[-.31,-.30,-.14,-.08,-.12,.00,.12,-.20,-.11,.30,.02,-.16,-.46,.11,.29,.17] = J661
[-.54,-.05,-.29,-.24,.23,.06,.15,.15,-.23,.00,.12,-.24,-.14,-.30,.28,.43] = J542
[-.31,-.30,-.14,-.08,-.12,.00,.12,-.20,-.11,.30,.02,-.16,-.46,.11,.29,.25] = J292
[-.54,-.05,-.29,-.24,.23,.06,.15,-.20,-.23,.00,.12,-.24,-.14,-.30,.21,.43] = J570
[-.23,-.44,.88,-.43,-.26,-.34,.31,.07,-.09,-.52,-.21,-.18,.37,-.15,.56,-.01] = J651
[.08,.33,-.39,-.21,-.01,-.05,.28,-.19,-.55,.53,-.23,.17,-.30,-.18,-.17,.43] = J950
[-.21,.27,-.37,-.15,.17,.08,-.11,-.05,.01,.13,.18,.11,-.09,-.20,.32,.40] = J225
find: [-.54,-.05,-.29,-.24,.23,.06,.15,.15,-.23,.00,.12,-.24,-.14,-.30,.28,.43] | J542
find: [-.54,-.05,-.29,-.24,.23,.06,.15,-.20,-.23,.00,.12,-.24,-.14,-.30,.21,.43] | J570
find: [-.21,.27,-.37,-.15,.17,.08,-.11,-.05,.01,.13,.18,.11,-.09,-.20,.32,.40] | J225

[.30,-.26,-.45,.24,-.32,-.20,-.45,.60,.22,.41,-.23,.41,.16,-.13,-.55,.49,.38,-.21,-.17,.00,-.49,-.22,.87,.05,-.26,.13,-.28] : J812
[-.36,-.23,.05,-.45,.34,-.44,.81,-.43,-.09,-.24,.45,-.08,-.07,-.23,-.50,-.37,.48,-.13,.16,-.03,-.46,-.06,-.40,-.08,.24,.53,-.26] : J267
[-.25,.66,.33,-.36,.24,.26,-.67,.68,-.04,.06,-.70,.55,-.17,.18,-.19,-.24,-.27,-.10,-.01,.10,.34,-.25,.30,.04,.47,-.15,-.39] : J570
[-.08,-.65,.11,-.46,-.51,-.42,-.14,-.38,.07,.21,.36,-.12,.20,-.18,-.37,-.04,-.30,.42,-.18,-.18,-.33,.37,-.23,-.44,-.93,-.48,.15] : J702
[.30,.06,.18,.37,.29,.31,.20,.30,.29,.24,-.53,-.09,.61,-.20,-.11,-.16,-.31,.12,.42,-.17,.47,.03,-.19,-.59,-.95,-.02,-.40] : J361
[.29,.16,-.31,-.07,-.03,.14,-.81,.24,-.07,-.24,-.34,.71,-.13,-.16,-.52,.12,.27,-.01,-.13,.15,-.61,.15,-.24,-.24,.44,-.40,.12] : J651
[-.35,.10,.27,-.14,-.44,.32,.21,-.22,-.08,-.10,-.22,-.01,-.17,-.14,.14,-.36,.18,.04,.01,.10,.43,.36,-.63,-.45,-.46,.02,-.30] : J225
[-.11,-.14,-.47,.00,-.44,.41,-.93,-.11,.12,.20,-.53,.69,-.20,.33,-.42,.33,.53,-.13,-.13,-.12,.33,.09,.42,-.62,.02,-.43,.15] : J542
find: [-.25,.66,.33,-.36,.24,.26,-.67,.68,-.04,.06,-.70,.55,-.17,.18,-.19,-.24,-.27,-.10,-.01,.10,.34,-.25,.30,.04,.47,-.15,-.39] | J570
find: [-.11,-.14,-.47,.00,-.44,.41,-.93,-.11,.12,.20,-.53,.69,-.20,.33,-.42,.33,.53,-.13,-.13,-.12,.33,.09,.42,-.62,.02,-.43,.15] | J542
find: [.30,-.26,-.45,.24,-.32,-.20,-.45,.60,.22,.41,-.23,.41,.16,-.13,-.55,.49,.38,-.21,-.17,.00,-.49,-.22,.87,.05,-.26,.13,-.28] | J812
find: [-.36,-.23,.05,-.45,.34,-.44,.81,-.43,-.09,-.24,.45,-.08,-.07,-.23,-.50,-.37,.48,-.13,.16,-.03,-.46,-.06,-.40,-.08,.24,.53,-.26] | J267

